Below are the code and all the weights of a small trained network. Each question names an input and a class and asks about switching units off, where a switched-off unit gives its printed mean instead of its output.

import numpy as np


def w(rows, s, z=0):
    codes = np.array(rows[::2]) - 128.0
    scale = np.full(codes.shape[1], s)
    scale[-1] = z or s
    return codes * scale


def norm(h):
    return h / np.sqrt((h * h).mean(-1, keepdims=True) + 1e-5)


def f(y):
    return np.maximum(y, 0)


def log_softmax(a):
    a = a - a.max(-1, keepdims=True)
    return a - np.log(np.exp(a).sum(-1, keepdims=True))


def net(x, mask):
    res = np.array(x, float).reshape(1, 7) / 4 @ E
    u = 0
    for l in range(2):
        y = f(norm(res) @ A[l][:, :-1].T + A[l][:, -1])
        res = res + np.where(mask[u : u + 6], y, B[l][:, -1]) @ B[l][:, :-1]
        u += 6
    return log_softmax(norm(res)[-1] @ U[:, :-1].T + U[:, -1])


A, B = {}, {}
E = w([
[121,120,122,84,195,35,140,188,244,162],'x0',
[85,160,73,146,198,193,135,171,41,181],'x1',
[139,224,145,44,92,62,88,142,209,39],'x2',
[7,76,144,133,118,209,33,15,113,183],'x3',
[237,129,114,107,155,113,132,125,85,155],'x4',
[158,236,193,59,65,164,208,206,20,169],'x5',
[105,151,73,190,93,72,220,186,38,146],'x6',
],0.0018)
A[0] = w([
[116,87,89,124,187,23,131,224,206,156,86],'0.n1',
[235,66,244,124,7,86,55,37,236,80,4],'0.n2',
[148,130,87,98,180,60,181,173,161,172,140],'0.n3',
[83,108,143,97,166,152,115,141,92,239,73],'0.n4',
[96,224,128,89,64,224,178,207,26,251,75],'0.n5',
[166,119,215,74,46,183,121,54,112,49,43],'0.n6',
],0.0028,0.0021)
B[0] = w([
[78,164,123,164,70,127,130,160,184,69,235],'0.n1',
[189,61,174,40,128,168,151,48,2,131,250],'0.n2',
[121,163,123,126,89,110,114,128,158,88,220],'0.n3',
[150,86,114,147,176,197,135,95,80,121,174],'0.n4',
[153,144,99,157,224,174,157,156,186,189,253],'0.n5',
[129,72,148,111,36,70,122,123,116,84,196],'0.n6',
],0.0042,0.0025)
A[1] = w([
[142,33,82,157,195,128,131,74,108,194,2],'1.n1',
[20,140,124,217,29,107,71,162,121,76,209],'1.n2',
[155,164,60,14,185,95,84,96,177,82,96],'1.n3',
[110,69,115,88,156,211,31,48,191,110,88],'1.n4',
[168,53,70,214,180,127,108,122,150,53,55],'1.n5',
[229,194,83,156,101,87,255,199,37,112,49],'1.n6',
],0.0036,0.0008)
B[1] = w([
[79,73,35,137,204,151,98,74,48,140,207],'1.n1',
[80,79,51,113,115,86,223,107,209,76,199],'1.n2',
[114,207,215,181,69,115,92,210,122,165,192],'1.n3',
[113,198,120,159,101,77,62,178,116,165,238],'1.n4',
[7,78,72,178,166,230,107,59,63,209,193],'1.n5',
[107,221,247,86,80,84,1,150,208,140,252],'1.n6',
],0.0041,0.0037)
U = w([
[235,19,232,24,13,68,117,29,42,49,47],'0',
[221,187,130,171,227,215,223,238,78,223,3],'1',
[36,9,25,232,214,214,34,35,13,254,204],'2',
[20,53,22,214,60,40,233,128,244,50,92],'3',
[139,243,236,127,16,25,33,230,236,126,250],'4',
],0.0044,0.0035)

Each question gives the input, the list of numbers given to net, and the class t.
The units are the neurons (one row each of A and B). Each row of codes is followed by its name. A weight is (code - 128) times the scale printed after its matrix; where a second scale follows, it is the last column's (A, B and U).
mask holds one flag per neuron, layer by layer. A switched-off neuron (its flag False) gives its mean, the last column of its row in B, instead of its output. The means were averaged over made-up inputs and are rounded, as every weight is.
A unit's drop is (log p(t) with every unit on - log p(t) with that unit switched off) / (log p(t) with every unit on - log p(t) with every unit switched off).
The circuit of an input: a set's keep is (log p(t) with only the set's units on - log p(t) with every unit switched off) / (log p(t) with every unit on - log p(t) with every unit switched off). Starting from all 12 units, units are removed one at a time, each time the one whose removal leaves the highest keep (on an exact tie, the one counted first), for as long as the keep stays at least 0.8.
circuit, biggest first: the units of the circuit, biggest drop first
top k neurons: the k neurons with the biggest drops, biggest first
top k neurons in layer l: the k neurons of layer l with the biggest drops, biggest first
drop when u is switched off: that unit's drop, to one decimal
input [-6,-3,2,0,-1,4,-2], class 0: circuit, biggest first : (0.n6; 0.n2)
input [-5,-6,-1,-5,1,1,-1], class 0: circuit, biggest first : (0.n2)
input [7,-2,-1,5,-1,7,-4], class 1: circuit, biggest first : (1.n6; 0.n4; 0.n5; 1.n5)
input [0,7,5,-6,-1,-7,-3], class 3: top 3 neurons in layer 0 : (0.n1; 0.n2; 0.n5)
input [5,3,5,0,-5,0,4], class 3: circuit, biggest first : (1.n2; 0.n1)
input [1,1,-4,-5,-5,-1,7], class 4: top 2 neurons : (1.n6; 1.n1)
input [-6,-3,0,5,-6,-6,8], class 3: top 2 neurons : (1.n2; 0.n2)
input [1,-6,0,4,-3,-1,-3], class 0: top 2 neurons in layer 1 : (1.n5; 1.n6)
input [7,-1,1,7,-4,-1,4], class 3: top 2 neurons in layer 1 : (1.n2; 1.n6)
input [-8,-1,0,2,4,5,7], class 4: drop when 0.n2 is switched off : 0.1
input [-5,-5,8,2,2,-1,-2], class 0: drop when 0.n2 is switched off : 0.5
input [0,-6,-7,-3,6,4,8], class 4: drop when 0.n4 is switched off : 0.0
